Here is a tiny trained network, its code and every weight. The questions are about switching its units off for an input and a class, where a switched-off unit gives its printed mean instead of its output.

import numpy as np


def w(rows, s, z=0):
    codes = np.array(rows[::2]) - 128.0
    scale = np.full(codes.shape[1], s)
    scale[-1] = z or s
    return codes * scale


def f(y):
    return y / 2 * (1 + np.tanh(0.7978845608 * (y + 0.044715 * y**3)))


def log_softmax(a):
    a = a - a.max(-1, keepdims=True)
    return a - np.log(np.exp(a).sum(-1, keepdims=True))


def net(x, mask):
    res = np.array(x, float).reshape(1, 8) / 4 @ E
    y = f(res @ A[0][:, :-1].T + A[0][:, -1])
    res = res + np.where(mask, y, B[0][:, -1]) @ B[0][:, :-1]
    return log_softmax(res[-1] @ U[:, :-1].T + U[:, -1])


A, B = {}, {}
E = w([
[166,124,2],'x0',
[127,127,133],'x1',
[127,124,128],'x2',
[125,128,129],'x3',
[130,129,131],'x4',
[45,228,100],'x5',
[197,218,148],'x6',
[128,128,129],'x7',
],0.0091)
A[0] = w([
[136,109,133,34],'neuron 1',
[136,144,138,31],'neuron 2',
[161,99,137,67],'neuron 3',
[175,98,142,49],'neuron 4',
[140,127,77,69],'neuron 5',
[97,152,109,68],'neuron 6',
[111,123,183,182],'neuron 7',
[147,144,141,139],'neuron 8',
[251,206,135,135],'neuron 9',
[171,31,175,113],'neuron 10',
[177,154,111,35],'neuron 11',
[89,92,117,43],'neuron 12',
[153,157,139,79],'neuron 13',
[169,106,118,92],'neuron 14',
[148,131,76,69],'neuron 15',
[60,180,106,38],'neuron 16',
[136,130,134,182],'neuron 17',
[191,196,152,28],'neuron 18',
[94,106,150,37],'neuron 19',
[64,65,102,27],'neuron 20',
[154,134,58,79],'neuron 21',
[114,127,182,52],'neuron 22',
[120,140,175,42],'neuron 23',
[207,100,134,110],'neuron 24',
[112,131,151,44],'neuron 25',
[134,127,132,135],'neuron 26',
[109,131,175,66],'neuron 27',
[99,127,186,40],'neuron 28',
[135,122,131,254],'neuron 29',
[122,143,237,84],'neuron 30',
[162,88,144,37],'neuron 31',
[80,169,96,69],'neuron 32',
[152,134,92,39],'neuron 33',
],0.015,0.0087)
B[0] = w([
[141,91,186,113],'neuron 1',
[129,76,169,112],'neuron 2',
[123,158,178,139],'neuron 3',
[131,170,196,146],'neuron 4',
[208,88,140,145],'neuron 5',
[145,134,178,136],'neuron 6',
[172,148,46,218],'neuron 7',
[102,112,112,146],'neuron 8',
[54,65,102,254],'neuron 9',
[96,189,148,248],'neuron 10',
[155,72,178,132],'neuron 11',
[111,68,162,130],'neuron 12',
[102,85,147,130],'neuron 13',
[143,177,160,148],'neuron 14',
[209,108,143,149],'neuron 15',
[155,157,251,178],'neuron 16',
[121,140,105,168],'neuron 17',
[87,2,193,166],'neuron 18',
[172,40,153,127],'neuron 19',
[97,13,166,158],'neuron 20',
[213,114,148,174],'neuron 21',
[179,110,106,148],'neuron 22',
[183,54,142,136],'neuron 23',
[108,187,178,198],'neuron 24',
[156,99,157,118],'neuron 25',
[116,138,124,133],'neuron 26',
[211,91,125,147],'neuron 27',
[165,120,118,153],'neuron 28',
[127,189,52,241],'neuron 29',
[179,101,88,229],'neuron 30',
[131,149,214,142],'neuron 31',
[160,161,219,167],'neuron 32',
[158,113,149,127],'neuron 33',
],0.0084)
U = w([
[150,132,97,246],'0',
[254,99,102,59],'1',
[150,171,201,52],'2',
[88,33,132,50],'3',
[140,148,79,181],'4',
[143,144,79,161],'5',
],0.013,0.011)

Each question gives the input, the list of numbers given to net, and the class t.
The units are the neurons (one row each of A and B). Each row of codes is followed by its name. A weight is (code - 128) times the scale printed after its matrix; where a second scale follows, it is the last column's (A, B and U).
mask holds one flag per neuron, in row order. A switched-off neuron (its flag False) gives its mean, the last column of its row in B, instead of its output. The means were averaged over made-up inputs and are rounded, as every weight is.
A unit's drop is (log p(t) with every unit on - log p(t) with that unit switched off) / (log p(t) with every unit on - log p(t) with every unit switched off).
The circuit of an input: a set's keep is (log p(t) with only the set's units on - log p(t) with every unit switched off) / (log p(t) with every unit on - log p(t) with every unit switched off). Starting from the 12 units with the biggest drops (on a tie, the unit counted first), units are removed one at a time, each time the one whose removal leaves the highest keep (on an exact tie, the one counted first), for as long as the keep stays at least 0.8.
units of the circuit, in order: the units of the circuit, biggest drop first
unit that matters most: the unit with the biggest drop
top k neurons: the k neurons with the biggest drops, biggest first
drop of u: that unit's drop, to one decimal
input [4,0,5,-5,1,2,-6,2], class 3: top 3 neurons -> [neuron 20; neuron 7; neuron 10]
input [1,2,-8,-4,-1,6,8,-5], class 3: units of the circuit, in order -> [neuron 9; neuron 18]
input [2,-6,-1,-1,-8,-1,-7,-4], class 3: top 3 neurons -> [neuron 20; neuron 7; neuron 12]
input [1,-5,-4,-2,7,8,1,-4], class 2: top 2 neurons -> [neuron 16; neuron 32]
input [-5,2,-3,6,-7,-1,7,3], class 3: top 2 neurons -> [neuron 18; neuron 9]
input [-2,-1,-3,-6,-8,6,-3,-5], class 2: units of the circuit, in order -> [neuron 16; neuron 32]
input [1,4,1,-5,-4,-5,8,2], class 3: unit that matters most -> neuron 9
input [-3,6,6,0,5,-7,-7,-4], class 2: units of the circuit, in order -> [neuron 10; neuron 31]
input [0,3,1,-5,-2,-7,5,3], class 2: units of the circuit, in order -> [neuron 24; neuron 10]
input [8,-1,7,-4,3,3,4,5], class 1: units of the circuit, in order -> [neuron 21; neuron 15]
input [-4,-4,3,6,1,-7,-5,-6], class 2: top 2 neurons -> [neuron 10; neuron 31]
input [6,-6,0,2,-1,4,4,-4], class 1: top 4 neurons -> [neuron 21; neuron 15; neuron 5; neuron 10]
input [7,-5,-8,5,-2,-1,4,-3], class 1: top 3 neurons -> [neuron 21; neuron 15; neuron 5]
input [-8,0,1,0,-8,6,2,3], class 1: top neuron -> [neuron 30]
input [-4,2,6,-8,1,-8,7,3], class 2: drop of neuron 4 -> 0.4
input [-6,-5,6,0,6,5,1,0], class 1: drop of neuron 2 -> 0.0
input [2,-5,5,6,-3,8,2,7], class 2: drop of neuron 32 -> 0.1
input [-4,7,-4,5,3,-6,8,-1], class 3: drop of neuron 18 -> 0.5
